(in the rows, 128 means zero)
Known rows:
[112 125 118 132 115  97 131 120 133 155 114 129 150  90 154 133 102 124
 134 105 133 121 129 155 137  79 122 150 152 143 137  93 131 127]: Z229
[128 107 142 137 128 135 112 144 125  91 127 129 130 132 130 146  96 127
 132 117 128 129 139 108 128 147 122 160 117 123 121 100  90 142]: Z569
[100  99 141 138 161 131 100 134 111 144 120 152 160  97 111 143 119 122
 125 106 127 170 145  99 133 171 126 154 142 111 138 121  97 160]: Z192
[119 128 120 125 132 135 110 129 117 143 109 118 143 131 148 145  90 113
 142 111 127 121 144 142 139 114 115 136 122 151 130 128 129 126]: Z979
[120 127 122 141 121 141 144 122 142 157 111 109 169 120 146 140 111 127
 128 110 135 124 133 118 128  99 131 131 157 134 149 133 121 143]: Z499
[103 118 125 130 134 128 121 131 145 138 116 123 140 117 132 143  99 121
 139 101 129 137 140 124 140 105 119 144 148 142 133 120 115 134]: Z393
[ 84 118 137 130 149 191 169 127 100 100 118 159 117 126 117 134 127 120
 118 171 135  99 147 147 123  72 137 127 122  87 121  84 176 156]: Z521
[117 119 129 129 137 122 112 129 139 148 115 120 139 118 141 142 101 123
 138 108 130 132 139 135 136 113 118 140 143 140 129 120 126 121]: Z386
[154 144  95 116 159 218 104 120 106  97 122 144 124 173 106 149 100  99
 131 169 127 117 141 150 126 144 110 114  75 111 131 134 142  99]: Z864
[124 103 148 131 141  96 106 130 106 125 116 129 144 121 142 142 103 127
 125 112 131 142 138 160 134 120 121 157 121 125 125 104 108 120]: Z749
[126 109 131 119 153 158  91 134 119 141 120 126 147 107 120 149 117 130
 130 121 134 138 133 129 123 139 128 135 138 106 131 131 101 149]: Z409
[152 117 112 124 152 172 127 118 159 123 141  79 110 137  76 133 120 125
 139 152 142 126 128 157 152 119 134 137 140 132 131 113 132  98]: Z527
[135 114 113 128 147 152 119 115 113 108 142 125 118 111 112 133 128 126
 121 154 131 125 118 162 139 120 135 150 129 128 129  78 126 102]: Z950
[113 113 136 126 134 112 121 130 149 141 108 110 142 118 136 145 102 120
 136 111 136 129 139 144 132  85 119 142 138 120 130 122 132 117]: Z50
[121 122 128 129 133 122 113 131 146 142 111 119 138 118 140 144  98 120
 139 104 130 128 141 138 139 113 121 142 140 145 130 125 117 129]: Z978
[121 101 140 134 143 131  89 136  80 107 125 124 139 122 139 146 102 134
 125 118 125 142 138 139 126 162 127 155 129 121 122 116  89 156]: Z916
[127 124 131 132 125 114 131 129 164 147 110 141 153 107 116 140 102 118
 137 124 140 123 136 120 138 108 122 138 132 114 143 101 123 137]: Z951
[107 117 142 127 132 132 124 124 140 164 113 125 135 103 152 140 119 126
 135 119 129 119 144 118 131  96 129 142 151 145 126 113 138 133]: Z356
[147 108 117 129 160 172 122 115 108 126 136 135 120 130 117 139 141 122
 113 170 129 139 137 129 126 175 124 136 122 101 138 120 128 124]: Z969
[138 114 128 130 151 149 141 120 140 105 131 129 120 148 109 139 122 116
 118 154 135 132 135 164 139 109 126 146 113 124 130 108 130  66]: Z937

Facts:
Z104 | Ψ Z427,Z679,Z442,Z536,Z721,Z416
Z114 | Ψ Z968,Z845,Z864 | Θ Z416,Z791,Z371
Z123 | Ψ Z427,Z916,Z569,Z433,Z721,Z473,Z179,Z598,Z822
Z130 | Θ Z679,Z433,Z203,Z123,Z324,Z634
Z142 | Ψ Z870,Z508,Z506
Z143 | Θ Z657,Z689
Z16 | Ψ Z950,Z42,Z964,Z396,Z211
Z160 | Ψ Z176,Z433,Z581 | Θ Z396
Z162 | Θ Z689
Z178 | Ψ Z976,Z409,Z969,Z196 | Θ Z57,Z791
Z208 | Θ Z105,Z356
Z210 | Ψ Z976,Z105
Z211 | Θ Z748
Z217 | Θ Z968
Z22 | Ψ Z196
Z229 | Ψ Z278,Z396
Z232 | Θ Z976,Z39,Z191,Z536,Z396
Z233 | Θ Z601,Z576
Z240 | Θ Z22,Z675,Z301
Z253 | Θ Z999,Z745,Z506,Z822
Z259 | Θ Z103,Z849
Z278 | Θ Z503
Z29 | Θ Z396,Z203,Z123
Z324 | Ψ Z336,Z916,Z62,Z749
Z327 | Ψ Z203,Z845
Z328 | Ψ Z176,Z521,Z536 | Θ Z915
Z333 | Θ Z978,Z979,Z349
Z336 | Θ Z416,Z36,Z822,Z385
Z34 | Θ Z427,Z749,Z50,Z324
Z341 | Ψ Z162,Z280,Z525
Z390 | Θ Z499,Z192
Z392 | Ψ Z819,Z280,Z18,Z349,Z642 | Θ Z179,Z324
Z4 | Ψ Z536,Z385,Z697,Z864 | Θ Z323,Z401
Z425 | Θ Z536,Z179,Z371
Z473 | Θ Z280,Z786,Z624
Z499 | Ψ Z191,Z657,Z416,Z105,Z240,Z849
Z501 | Ψ Z521,Z547,Z964,Z813,Z203,Z333,Z301,Z483,Z217 | Θ Z363
Z503 | Ψ Z694,Z697,Z642
Z508 | Θ Z103,Z192
Z521 | Θ Z675
Z525 | Θ Z42,Z694
Z527 | Θ Z819,Z822
Z547 | Θ Z536,Z393
Z548 | Ψ Z240 | Θ Z16,Z576,Z822
Z562 | Θ Z968
Z589 | Θ Z396,Z634
Z609 | Ψ Z916,Z748 | Θ Z203
Z62 | Θ Z657,Z260,Z791
Z631 | Ψ Z427,Z217 | Θ Z18
Z646 | Ψ Z976,Z916,Z969,Z813,Z752,Z390,Z192,Z349
Z648 | Θ Z356
Z661 | Θ Z506,Z675
Z676 | Ψ Z569,Z162,Z333
Z689 | Ψ Z870,Z547,Z34,Z425,Z401
Z691 | Ψ Z176,Z950,Z916,Z191,Z29,Z624 | Θ Z828,Z393,Z192
Z692 | Θ Z694,Z697
Z70 | Ψ Z371,Z301,Z451,Z749 | Θ Z964,Z979,Z371
Z714 | Ψ Z547,Z34,Z349 | Θ Z386
Z717 | Ψ Z546,Z819,Z946,Z192 | Θ Z103,Z260
Z731 | Ψ Z232,Z384,Z208,Z363
Z752 | Θ Z433,Z181
Z765 | Ψ Z416,Z223
Z791 | Ψ Z916,Z962,Z589,Z223,Z196
Z804 | Ψ Z794,Z34,Z562,Z843
Z813 | Θ Z324
Z823 | Ψ Z176,Z937,Z181 | Θ Z569,Z642
Z843 | Θ Z416,Z946,Z50
Z844 | Ψ Z409,Z536,Z864
Z845 | Θ Z765
Z864 | Θ Z786,Z646,Z979
Z870 | Θ Z765
Z891 | Θ Z786
Z915 | Ψ Z745
Z937 | Θ Z749,Z581
Z942 | Θ Z210,Z301,Z50
Z950 | Θ Z601,Z409
Z951 | Ψ Z828,Z547,Z581,Z697
Z969 | Θ Z804,Z105,Z503
Z975 | Θ Z576,Z675,Z356,Z301
Z989 | Ψ Z18,Z181,Z371,Z208,Z143
Z992 | Θ Z576,Z18,Z592

Rows:
No name comes twice in this set of rows, the named rows included.
[118 113 134 129 134 110 101 130 116 123 120 151 142  91 127 141 100 121
 131 118 132 129 131 130 136 117 125 155 129 117 129  76 108 145] => Z483
[115 117 125 130 148 162 159 119 147 115 123 111 124 140 109 135 127 111
 126 151 138 114 139 149 136  89 126 132 131 108 131 123 159 104] => Z942
[119 120 128 123 150 168 106 139 130 103 120 141 143 122 106 153  92 128
 134 122 131 137 133 140 125 125 123 136 125 104 125 124  87 138] => Z536
[129 121 109 133 145 167 140 116 146 124 135 117 117 139 107 135 128 113
 132 149 130 121 138 145 143 115 121 137 127 124 135 113 141  92] => Z692
[127 121  97 127 144 138 130 127 135  85 133 126 118 135  79 135  97  95
 133 158 134 126 135 150 145 122 104 136 112  70 134 108 137 126] => Z425
[116 107 119 141 165 171 134 120 123 117 139 149 136 123  79 135 147 115
 115 149 129 157 141 114 140 167 130 148 125  96 143 114 116 147] => Z390
[112 116 128 124 132 109  98 128 103 123 119 146 143  94 137 142  90 121
 133 110 130 131 128 140 133 105 121 157 128 122 125  74 124 144] => Z964
[136 120 127 142 123  94 124 120 107 178 108 126 168 116 145 137 107 126
 128 123 138 135 143 137 135 151 118 134 133 124 153 131 132 168] => Z646
[126  94 132 119 157 104 131 122 152  81 127 120 121 131  89 142 123  94
 116 173 140 131 125 142 138 111 107 139 112  25 125 105 152  92] => Z34
[129 121 136 117 150 154 103 137 150 130 116 131 147 115 101 148 103 127
 139 123 137 131 133 126 132 110 132 131 129 116 130 112 103 125] => Z385
[148 133 111 131 144 183 161 116 186 131 125 133 138 134  88 139 131 117
 125 169 142 121 133 132 134 113 131 123 123 107 150 118 135  99] => Z4
[133 111 110 123 150 137 119 124 145  95 131 104 116 143  77 135 114 100
 136 158 137 125 133 134 147 123 114 135 116  80 131 112 141 116] => Z843
[ 91 120 125 130 144 189 183 122 133 132 115 122 114 127 115 133 126 116
 129 156 136 100 152 144 132  76 131 121 142 118 126 121 180 138] => Z661
[145 124 121 139 136 147 162 115 152 130 126 131 128 148 109 135 123 121
 122 152 138 125 139 168 143 105 128 142 126 146 145 102 136  85] => Z823

Now the same elements, written a new way:
Known rows:
[128 146 148 141 123 131 109 133 111 109 108 164 111 140 161 119  97 176
 135 147 101 149 114 153 114 124 149 158 142 154 111 129 117 133 107 128
  86 149 165  88 150 138  99 127 156 109 164 134 159]: Z50
[127 156 140 141 129 131 127 135 122 106 130 148 117 146 154 106 128 158
 140 118 113 161 101 166 117 113 155 160 151 139 128 133 114  99  95 145
  92 127 152  95 146 137 106 128 163 109 170 134 166]: Z385
[139  83 125 145 107 129  93 132  49 100  95 166 103 158 160 133 118 164
 148 162 149 139 141 153 127 113 130 165 148 143 115 131 140  99 157 138
 115 151 185  98 125 134 106  98 142  96 183 121 166]: Z34
[111 158 151 142 133 132 120 127 108 108 116 158 115 139 158 111 101 170
 139 135 103 152 119 153 116 120 152 161 141 149 113 130 112 143  89 133
  89 132 140  94 155 132 101 123 157 109 153 128 164]: Z323
[120 157 157 143 159 135 130 149 120 106 114 145 100 134 152 117  77 162
 134 165 115 149 125 145 116 122 146 159 141 141 108 131 105 162  61 131
  96 124 167 110 138 127 107 119 159 111 144 118 164]: Z804
[ 97 149 164 141 154 142 129 141 113 136 108 148 118 118 145 121  97 154
 112 151 114 159 109 152 117 129 153 160 138 142 110 136 102 121 101 129
  89 149 141  95 157 142  98 128 158 120 137 123 164]: Z229
[110 166 142 139 134 127 118 134 126 100 113 164 110 119 159 112  93 174
 153 130  98 150 116 158 114 116 155 160 135 144 113 133 113 115  84 136
  95 129 136  98 164 134 103 114 160 110 150 129 171]: Z601
[127 159 150 145 130 136 140 114 115 114 119 159 132 147 143 126 110 167
 134 110  92 155 125 163 112 126 157 160 148 151 134 134 105 112  98 134
  93 139 148  88 156 128  93 133 157 116 142 127 154]: Z657
[ 85 154 154 136  99 140 137 119  66 113 111 176 134 157 174 112 107 150
 142 144  51 143 134 142 122 123 163 152 154 169 130 140 110 165 131 119
 110 109 154 116 109 119 109 114 123 101 133 129 185]: Z891
[163 165 175 151 151 150 112 130 113 111 110 176 113 152 166 102  54 155
 117 125 136 164 117 146 133 132 185 220 161 188 137 135 129 163  85 140
  71 157 158 112 180 123  91 116 155 114 128 133 176]: Z675
[151 127 154 149 150 145 124 133  74 126 105 140 115 142 142 115 110 148
 116 117 131 164 114 167 125 134 166 183 153 157 121 131 121 109 103 148
  82 150 148  99 179 122 104 103 148 116 160 115 174]: Z301
[ 95 127 164 137 142 146 120 144 127 125 103 140 118 110 128 117 116 148
 128 168 131 149 115 128 120 135 158 146 148 135 134 141 102 115 119 145
 112 144 169 131 103 125 120 136 144 122 140 128 184]: Z501
[113 144 133 134 101 139 110 120 127 117  98 168 125 112 140 132 122 172
 163 118  91 134 133 145 110 128 170 155 142 131 137 139 101  84 150 144
 111 143 145 116 142 119 111 102 142 119 144 125 171]: Z336
[134 145 144 138 136 126 127 124 118 116 112 150 111 130 155 104 114 181
 160 110 114 157 110 152 111 128 153 156 138 129 103 124 110  97  91 148
 103 117 134  99 178 130 114  96 146 120 175 119 172]: Z18
[116 191 140 137 122 131 103 136 168  93 111 166 107 102 161 109  77 177
 158 121  97 143 118 161 115 118 167 164 137 133 119 133 111 101  87 144
  93 139 131 101 184 132 107 100 167 121 139 127 177]: Z576
[138 144 145 148 154 133 136 133 100 111 122 138 114 147 148 109 128 153
 135 130 128 162 119 153 120 117 148 166 145 147 115 133 120 114  90 146
  96 127 152 102 158 131 103 121 157 106 169 118 166]: Z828
[108 151 168 135 147 135 130 128 143 141 108 142 114 116 147 106 111 175
 122 143  98 167  92 126 107 145 165 160 138 142  93 127  94 144  65 137
  92 145 149 116 145 141 116 128 142 129 160 136 181]: Z989
[148 115 145 148 124 142 122 125  41 107 112 148 117 139 141 130 125 167
 129 128 115 155 125 170 111 126 151 151 152 163 127 124 110 141  99 152
  84 152 161  88 149 111 106 130 158 107 174 134 159]: Z179
[133 137 135 148 153 131 128 142  63 101 114 142 103 153 160 117 119 149
 147 142 116 149 127 164 122 110 141 164 146 138 120 131 120 136  80 138
  94 119 152  99 161 126 101  93 160 107 157 105 162]: Z401
[100 176 142 134 117 135 108 121 139 100 105 180 117 114 154 115 100 164
 162 129 102 134 129 133 119 121 168 161 142 137 133 143 112 103 143 137
 108 137 146 117 131 129 106 107 141 106 138 138 181]: Z253

Rows:
No name comes twice in this set of rows, the named rows included.
[ 99 145 158 141  87 152 147 115  19 103 110 158 137 155 156 120 130 153
 145 123  60 143 146 148 120 129 168 148 158 171 144 132 105 149 128 145
  98 118 143 116 109  93 116 117 128  97 142 128 180] => Z473
[111 137 157 146 132 141 137 126  68 128 113 147 129 145 144 122 110 158
 122 112  97 159 124 173 119 129 161 159 148 149 131 130 103 112  98 130
  94 142 135  90 168 123 102 122 157 120 146 117 163] => Z624
[141 131 168 136 153 132 134 109 200 123 109 147 132 137 122 124 113 174
 147 143 143 152 122  88 112 143 154 174 136 134 124 147 113 110  94 140
 127 133 166 140 100 126 113 140 131 120 141 131 161] => Z717
[126 160 163 144 125 134 121 137 106  97 112 158 111 130 165  99  66 164
 128 129 120 159 123 162 126 124 159 172 149 163 123 133 125 124  79 138
  85 131 134  96 166 120 107 113 152 109 136 131 179] => Z356
[138  69 165 142 107 142  91 136  86 133  93 145 105 133 137 141  96 190
 113 174 151 163 103 161 109 145 142 140 139 154 107 110 101 130 102 134
  92 193 202  88 139 138 111 146 161 119 185 144 159] => Z324
[104 140 170 142 142 151 141 131  97 106 116 139 116 107 132 118 114 168
 128 146 146 161 114 152 106 145 166 143 136 158 137 121  87 174  60 150
  82 157 160 117 126 115 110 146 170 117 153 144 168] => Z123
[109 138 161 146 132 139 138 115  83 114 115 149 132 150 143 123 111 164
 134 103 126 158 128 181 116 127 159 160 143 150 137 131 101  96 101 133
  90 140 134  90 166 126  93 121 166 113 151 126 156] => Z191
[130 145 154 136 140 129 137  99 130 108 105 167 128 121 136 121 120 168
 138 135 124 154 135 108 124 131 149 169 134 147 117 153 134 100 133 139
 114 129 139 115 113 125 101 134 137 105 138 141 159] => Z259
[130 135 158 144 148 143 134 138  92 115 114 141 110 119 134 116 119 163
 126 149 122 155 110 141 110 139 162 151 145 146 116 125  95 157  65 149
  88 144 162 110 144 118 113 125 155 118 151 128 174] => Z676
[ 92 159 149 143  94 139 143 124  46 119 126 170 140 185 173 104 135 135
 150 114  65 156 123 155 130 110 162 161 169 163 154 143 117 116 152 129
 109 103 150 108  94 122 111 117 126  93 157 129 187] => Z864
[105 136 158 138 136 139 120 137 124 107 107 146 114 142 145 120 102 154
 153 162 139 138 125 127 119 124 149 167 142 132 133 140 110 127 105 139
 115 127 170 135 110 124 116 117 142 115 144 119 177] => Z714
[151 127 138 144 168 124 139  99 126  97 105 159 122 135 129 127 125 166
 141 138 138 146 152 103 124 117 136 170 135 141 117 160 147  98 136 145
 117 116 138 115 113 125  97 118 132  95 135 128 151] => Z508

